Below are the code and all the weights of a small trained network. Each question names an input and a target symbol and asks about switching units off, where a switched-off unit gives its printed mean instead of its output.

import numpy as np


def w(rows, s, z=0):
    codes = np.array(rows[::2]) - 128.0
    scale = np.full(codes.shape[1], s)
    scale[-1] = z or s
    return codes * scale


def f(y):
    return np.maximum(y, 0)


def softmax(a):
    e = np.exp(a - a.max(-1, keepdims=True))
    return e / e.sum(-1, keepdims=True)


def log_softmax(a):
    a = a - a.max(-1, keepdims=True)
    return a - np.log(np.exp(a).sum(-1, keepdims=True))


def net(x, mask):
    ids = ['αβγεζηλξπτφψω'.index(c) for c in x.split()]
    T = len(ids)
    res = E[ids] + P[:T]
    u = 0
    for l in range(2):
        r = res
        for j in range(2):
            rows = slice(2 * j, 2 * j + 2)
            q, k, v = (r @ M[l][rows].T for M in (Q, K, V))
            z = softmax(np.where(np.tri(T) > 0, q @ k.T / 2**0.5, -1e9)) @ v
            o = O[l][rows]
            res = res + np.where(mask[u + j], z, o[:, -1]) @ o[:, :-1]
        u += 2
        y = f(res @ A[l][:, :-1].T + A[l][:, -1])
        res = res + np.where(mask[u : u + 4], y, B[l][:, -1]) @ B[l][:, :-1]
        u += 4
    return log_softmax(res[-1] @ U[:, :-1].T + U[:, -1])


Q, K, V, O, A, B = {}, {}, {}, {}, {}, {}
E = w([
[210,136,105,131,124,160,149,111,132,249,110,103],'α',
[155,158,83,178,76,121,172,51,165,98,180,139],'β',
[127,142,164,228,99,160,125,98,134,149,201,142],'γ',
[124,133,98,137,152,131,156,116,195,126,67,64],'ε',
[67,173,172,151,182,72,168,136,49,183,135,67],'ζ',
[206,188,65,98,136,127,65,146,69,204,197,151],'η',
[65,100,128,140,112,213,84,170,74,84,185,135],'λ',
[93,86,165,183,217,57,131,136,167,45,187,147],'ξ',
[138,125,49,133,97,136,106,111,186,92,161,69],'π',
[45,100,150,103,56,35,84,145,164,169,143,151],'τ',
[120,158,141,44,153,141,153,112,96,166,145,123],'φ',
[144,182,176,131,163,133,131,137,90,160,189,115],'ψ',
[155,151,120,186,102,217,130,161,159,26,131,148],'ω',
],0.018)
P = w([
[255,167,160,108,35,153,84,190,214,136,123,12],'0',
[55,92,117,146,113,204,69,162,162,195,149,154],'1',
[115,108,106,161,96,187,121,157,164,211,140,153],'2',
[89,121,118,134,122,168,136,156,192,187,110,141],'3',
[87,124,112,150,126,153,112,147,155,201,142,139],'4',
[82,127,128,129,142,152,149,152,174,185,126,140],'5',
[87,129,135,132,124,169,179,124,171,186,116,154],'6',
[71,131,140,145,122,174,162,155,136,157,123,157],'7',
[118,144,81,167,111,142,170,136,173,160,127,151],'8',
[61,136,132,164,137,144,173,139,153,146,124,156],'9',
[64,141,116,157,133,106,169,123,150,149,137,124],'10',
[75,136,131,148,150,128,156,138,183,147,107,104],'11',
],0.0089)
Q[0] = w([
[73,118,110,116,125,128,162,132,172,185,142,160],'L0H1',
[158,134,82,90,119,83,51,133,85,168,136,105],'L0H1',
[184,84,115,133,196,141,110,57,82,71,115,117],'L0H2',
[95,189,96,177,185,248,127,100,120,155,177,88],'L0H2',
],0.019)
K[0] = w([
[129,181,124,157,117,115,132,164,16,79,96,8],'L0H1',
[140,180,116,181,101,78,208,58,164,150,180,126],'L0H1',
[108,99,116,152,122,188,51,203,196,242,119,167],'L0H2',
[216,83,233,65,73,152,68,129,185,169,140,69],'L0H2',
],0.014)
V[0] = w([
[133,143,168,169,148,160,167,83,149,158,185,112],'L0H1',
[87,202,87,183,129,112,129,144,100,89,144,78],'L0H1',
[120,219,116,5,52,168,168,58,94,69,122,111],'L0H2',
[145,58,184,120,167,183,163,130,128,185,91,78],'L0H2',
],0.011)
O[0] = w([
[88,122,168,130,134,160,170,162,124,67,86,138,190],'L0H1',
[146,164,120,156,131,97,174,117,153,83,136,120,254],'L0H1',
[117,143,60,58,1,139,88,132,130,166,67,133,176],'L0H2',
[94,104,131,167,149,93,109,188,137,131,168,103,152],'L0H2',
],0.0076,0.0062)
A[0] = w([
[56,83,52,103,208,191,128,136,87,216,176,212,186],'L0N1',
[255,204,146,67,192,141,85,200,106,142,153,179,157],'L0N2',
[210,66,124,137,153,111,76,183,99,36,7,159,2],'L0N3',
[108,191,89,131,124,243,173,83,162,187,127,88,231],'L0N4',
],0.0078,0.0014)
B[0] = w([
[158,199,159,158,125,45,205,71,184,91,111,108,223],'L0N1',
[14,53,106,239,117,201,127,138,206,70,101,40,162],'L0N2',
[16,169,110,113,75,110,100,35,185,169,145,51,132],'L0N3',
[1,172,106,194,179,74,127,216,33,36,200,44,254],'L0N4',
],0.0062,0.0087)
Q[1] = w([
[178,115,127,141,172,120,124,110,124,81,93,136],'L1H1',
[72,254,90,156,95,195,175,160,77,121,175,21],'L1H1',
[174,55,140,102,145,39,95,92,183,123,89,209],'L1H2',
[133,74,124,155,174,115,99,153,157,171,152,158],'L1H2',
],0.021)
K[1] = w([
[120,98,49,100,172,181,150,133,181,81,180,155],'L1H1',
[167,125,206,115,66,140,84,128,152,123,174,5],'L1H1',
[74,101,52,156,122,96,204,101,126,128,136,202],'L1H2',
[99,96,109,88,195,130,116,150,132,132,103,173],'L1H2',
],0.023)
V[1] = w([
[108,160,110,119,111,43,135,122,189,41,164,168],'L1H1',
[141,45,34,3,214,118,100,145,127,111,124,67],'L1H1',
[102,166,44,163,196,159,98,97,180,94,76,100],'L1H2',
[116,91,118,120,91,187,95,119,141,64,227,190],'L1H2',
],0.017)
O[1] = w([
[164,216,121,132,100,248,178,52,230,148,104,106,209],'L1H1',
[112,173,60,5,189,109,118,143,234,93,189,164,12],'L1H1',
[220,135,192,87,96,69,142,196,146,138,99,175,230],'L1H2',
[138,243,144,187,172,111,1,172,111,110,40,174,210],'L1H2',
],0.0077,0.011)
A[1] = w([
[90,167,95,136,134,246,138,2,81,123,80,102,60],'L1N1',
[135,219,92,129,137,82,26,70,53,56,62,134,4],'L1N2',
[199,151,162,159,143,166,118,54,117,116,42,164,7],'L1N3',
[185,57,123,145,219,210,155,56,41,100,146,75,52],'L1N4',
],0.0086,0.0015)
B[1] = w([
[222,126,198,88,147,63,84,181,111,146,163,26,214],'L1N1',
[149,85,126,100,151,215,186,135,96,191,168,127,253],'L1N2',
[17,55,45,106,167,60,95,68,155,158,149,180,214],'L1N3',
[172,162,45,42,166,142,127,90,124,41,3,228,174],'L1N4',
],0.0077,0.029)
U = w([
[136,62,152,175,163,95,149,175,121,158,167,129,2],'α',
[107,120,141,144,64,133,139,146,154,224,69,184,141],'β',
[129,249,163,170,97,157,165,140,153,143,94,137,175],'γ',
[144,144,135,180,184,189,156,171,100,186,175,134,138],'ε',
[92,187,195,254,85,124,187,167,115,102,110,104,240],'ζ',
[155,119,132,164,150,95,88,137,83,147,115,153,40],'η',
[143,98,186,149,119,165,212,175,195,201,164,138,59],'λ',
[153,120,197,168,202,119,123,113,179,150,146,163,165],'ξ',
[208,147,162,151,128,101,128,201,128,165,109,178,109],'π',
[146,133,173,137,87,130,124,128,117,210,144,84,139],'τ',
[163,118,136,138,120,147,172,128,118,148,102,137,141],'φ',
[81,172,95,119,113,100,114,157,111,139,136,127,124],'ψ',
[156,211,163,166,174,120,115,134,94,91,143,108,93],'ω',
],0.0047,0.0044)

Each question gives the input, a string of symbols that net reads in full, and the target symbol t.
The units are the heads (2 rows each of Q, K, V and O) and the neurons (one row each of A and B). Each row of codes is followed by its name. A weight is (code - 128) times the scale printed after its matrix; where a second scale follows, it is the last column's (O, A, B and U).
mask holds one flag per unit, layer by layer, with each layer's heads first. A switched-off unit (its flag False) gives its mean, the last column of its rows in O or B, instead of its output. The means were averaged over made-up inputs and are rounded, as every weight is.
A unit's drop is (log p(t) with every unit on - log p(t) with that unit switched off) / (log p(t) with every unit on - log p(t) with every unit switched off).
top k neurons: the k neurons with the biggest drops, biggest first
top k neurons in layer l: the k neurons of layer l with the biggest drops, biggest first
heads that matter: for each layer, one digit per head in row order, 1 if its drop is at least 0.15 and else 0, layers parted by /
input ζ β ζ λ ζ β ζ η, target φ: heads that matter => 00 / 01
input β η γ γ ω π ζ λ λ β β φ, target τ: heads that matter => 01 / 10
input τ β β, target ω: heads that matter => 00 / 01
input λ λ β ξ, target ξ: heads that matter => 01 / 10
input ω ω β λ λ φ ζ λ λ π, target β: heads that matter => 00 / 11
input λ τ ζ λ β λ λ ξ β ζ, target ε: heads that matter => 00 / 01
input λ ξ η λ φ, target ε: top 2 neurons in layer 0 => [L0N1; L0N4]
input τ π β λ λ, target ω: top neuron => [L1N1]
input γ ω λ, target η: top 2 neurons => [L1N4; L1N3]
input α η λ β α, target α: heads that matter => 10 / 11
input φ ε λ λ, target ψ: top 3 neurons => [L1N2; L0N1; L1N1]
input λ λ λ β ζ ξ τ, target ξ: top 2 neurons => [L0N4; L1N3]
input γ λ λ β λ τ λ η, target η: top 3 neurons => [L1N4; L1N3; L1N1]
input β β ζ ζ β φ ξ, target ξ: top 2 neurons => [L1N3; L0N4]
input λ η λ λ λ λ β λ ω ε, target ε: top neuron => [L1N2]
input λ ξ β β ζ λ π, target ε: top 2 neurons => [L1N2; L0N1]
input π β τ λ φ ψ φ ω λ α, target γ: top 2 neurons => [L0N4; L1N2]
input β β ε λ φ ξ β β η, target τ: top 3 neurons in layer 1 => [L1N1; L1N4; L1N3]
input ω β λ ζ η ζ β λ η, target β: top 2 neurons in layer 1 => [L1N3; L1N1]
input λ ω β α, target ε: top 3 neurons => [L1N2; L0N4; L0N1]
input λ λ ε ψ ζ, target ε: top neuron in layer 1 => [L1N2]
input γ φ β η λ η γ ξ ψ γ β, target η: top 2 neurons => [L1N4; L1N3]
input ζ β ψ λ τ ε π, target φ: top 2 neurons in layer 1 => [L1N4; L1N3]
input ω α ε λ λ η π λ λ β λ λ, target β: top 4 neurons => [L1N3; L0N2; L1N1; L0N3]
